In the rows, zero is written as 128.
Group and class of each row
[178, 100, 122, 117, 121, 136, 154, 124, 110, 127, 163, 131, 108, 161, 125, 120, 121, 143, 152, 176, 104, 132, 121, 134, 95, 148, 143, 153, 125, 135, 102, 137, 175, 66, 141, 105, 139, 165, 149, 118, 96, 134, 110, 166, 56, 133, 107, 147, 129, 105, 173, 127, 162, 122, 161, 148, 135, 106, 103, 102, 150, 112, 150, 156, 123, 147, 151, 151, 170, 134, 126, 127, 90, 145] -> Z Q
[170, 101, 118, 90, 141, 96, 117, 151, 105, 139, 134, 101, 146, 109, 85, 137, 211, 112, 199, 204, 63, 117, 98, 110, 101, 155, 146, 164, 126, 137, 143, 166, 155, 44, 121, 110, 146, 105, 110, 112, 113, 93, 112, 166, 68, 114, 44, 116, 150, 108, 89, 86, 98, 66, 135, 99, 118, 136, 90, 62, 147, 148, 101, 141, 110, 115, 149, 101, 178, 168, 114, 76, 97, 150] -> L A
[161, 157, 122, 137, 121, 156, 78, 165, 101, 102, 161, 143, 138, 136, 113, 108, 163, 123, 180, 150, 91, 110, 118, 103, 138, 130, 115, 140, 165, 145, 126, 173, 161, 58, 141, 123, 117, 148, 77, 136, 83, 137, 110, 148, 96, 110, 113, 136, 163, 122, 147, 139, 132, 87, 113, 144, 140, 131, 131, 81, 175, 131, 151, 212, 139, 141, 134, 141, 137, 159, 82, 121, 86, 109] -> L K
[106, 119, 128, 152, 128, 178, 91, 168, 139, 113, 171, 153, 124, 90, 92, 118, 161, 104, 158, 163, 69, 103, 121, 135, 119, 127, 125, 109, 156, 141, 132, 191, 137, 88, 120, 127, 148, 100, 75, 120, 97, 115, 96, 96, 66, 102, 95, 107, 179, 131, 123, 122, 122, 83, 135, 84, 158, 151, 112, 91, 135, 121, 123, 155, 118, 178, 111, 106, 127, 185, 94, 119, 102, 106] -> L T
[135, 193, 148, 84, 125, 194, 55, 144, 106, 111, 88, 151, 163, 160, 149, 131, 128, 126, 144, 134, 93, 126, 171, 127, 137, 133, 169, 153, 156, 149, 155, 90, 163, 77, 94, 157, 104, 168, 101, 134, 124, 137, 149, 162, 183, 125, 122, 135, 194, 123, 191, 119, 154, 103, 105, 179, 74, 132, 147, 118, 170, 167, 131, 196, 159, 107, 129, 133, 178, 121, 130, 158, 167, 106] -> P G
[153, 151, 114, 117, 111, 188, 79, 145, 89, 110, 139, 131, 149, 134, 110, 130, 164, 122, 175, 163, 79, 128, 101, 118, 104, 146, 115, 154, 150, 124, 131, 145, 146, 60, 104, 135, 140, 123, 92, 111, 99, 125, 108, 128, 58, 123, 73, 136, 170, 128, 156, 104, 124, 71, 114, 128, 126, 135, 96, 103, 145, 203, 101, 172, 134, 131, 102, 108, 159, 159, 107, 111, 103, 112] -> L T
[129, 141, 175, 62, 121, 133, 111, 148, 102, 116, 83, 139, 131, 135, 156, 140, 196, 124, 183, 185, 55, 126, 178, 137, 120, 83, 120, 161, 151, 138, 132, 107, 168, 44, 62, 154, 135, 140, 103, 105, 152, 106, 108, 174, 165, 108, 89, 111, 160, 108, 211, 81, 134, 126, 119, 125, 86, 138, 117, 148, 154, 158, 48, 155, 125, 121, 212, 125, 186, 142, 128, 166, 108, 132] -> P G
[158, 133, 145, 85, 132, 136, 125, 148, 123, 153, 167, 137, 148, 170, 114, 131, 159, 160, 179, 193, 47, 152, 125, 116, 98, 139, 119, 149, 121, 142, 114, 158, 151, 57, 127, 125, 158, 116, 152, 87, 102, 121, 117, 168, 74, 129, 74, 166, 162, 110, 140, 129, 143, 95, 143, 135, 97, 112, 133, 74, 175, 100, 153, 179, 109, 143, 141, 130, 177, 161, 134, 140, 106, 123] -> Z E
[181, 137, 132, 121, 140, 157, 67, 156, 88, 130, 120, 128, 147, 136, 149, 109, 183, 135, 161, 162, 68, 81, 116, 120, 117, 158, 114, 146, 119, 150, 129, 127, 170, 77, 110, 140, 113, 148, 80, 139, 100, 90, 148, 155, 100, 121, 83, 125, 168, 127, 164, 117, 151, 85, 96, 163, 134, 145, 145, 83, 168, 139, 156, 184, 141, 138, 136, 127, 156, 148, 113, 175, 129, 126] -> L K
[150, 156, 151, 88, 131, 144, 86, 143, 114, 110, 126, 139, 147, 130, 147, 118, 143, 130, 147, 118, 113, 115, 122, 122, 121, 133, 120, 141, 153, 150, 148, 99, 157, 84, 144, 147, 123, 154, 85, 133, 112, 134, 111, 143, 130, 118, 151, 137, 160, 140, 175, 127, 137, 115, 117, 183, 117, 138, 150, 128, 160, 139, 87, 178, 126, 126, 141, 134, 150, 141, 124, 128, 130, 118] -> P G
[135, 158, 152, 116, 117, 139, 73, 136, 91, 123, 124, 145, 95, 133, 138, 129, 140, 146, 148, 143, 75, 110, 148, 125, 124, 108, 103, 166, 165, 135, 122, 131, 156, 88, 118, 159, 100, 150, 70, 82, 112, 140, 127, 131, 114, 127, 105, 139, 154, 133, 167, 120, 153, 130, 115, 140, 102, 119, 138, 116, 167, 152, 117, 196, 143, 138, 138, 156, 165, 119, 138, 155, 115, 148] -> P G
[86, 142, 154, 97, 116, 134, 84, 122, 114, 116, 77, 146, 142, 135, 109, 132, 138, 135, 133, 144, 59, 124, 172, 142, 140, 62, 101, 128, 146, 133, 134, 128, 136, 80, 86, 169, 128, 141, 121, 98, 172, 119, 145, 118, 194, 122, 112, 113, 154, 112, 166, 96, 117, 152, 125, 87, 77, 138, 125, 124, 137, 142, 60, 118, 145, 142, 139, 134, 152, 102, 134, 178, 138, 133] -> P J
[108, 125, 143, 93, 115, 137, 94, 149, 117, 129, 114, 150, 151, 137, 122, 147, 160, 136, 153, 148, 72, 120, 156, 125, 98, 74, 103, 141, 151, 133, 142, 155, 154, 59, 91, 131, 111, 146, 115, 114, 138, 118, 142, 162, 142, 147, 90, 123, 157, 116, 170, 129, 134, 133, 123, 126, 88, 125, 109, 109, 168, 148, 73, 163, 130, 148, 148, 138, 174, 112, 116, 166, 117, 120] -> P J
[130, 133, 154, 110, 129, 154, 76, 151, 109, 111, 138, 128, 142, 133, 123, 127, 165, 119, 172, 151, 90, 110, 128, 143, 146, 107, 104, 151, 152, 135, 116, 149, 124, 69, 121, 134, 115, 145, 100, 135, 111, 142, 121, 141, 106, 126, 89, 133, 151, 76, 144, 130, 134, 111, 117, 134, 122, 120, 130, 124, 172, 134, 98, 188, 135, 124, 151, 117, 159, 151, 114, 127, 112, 122] -> L T
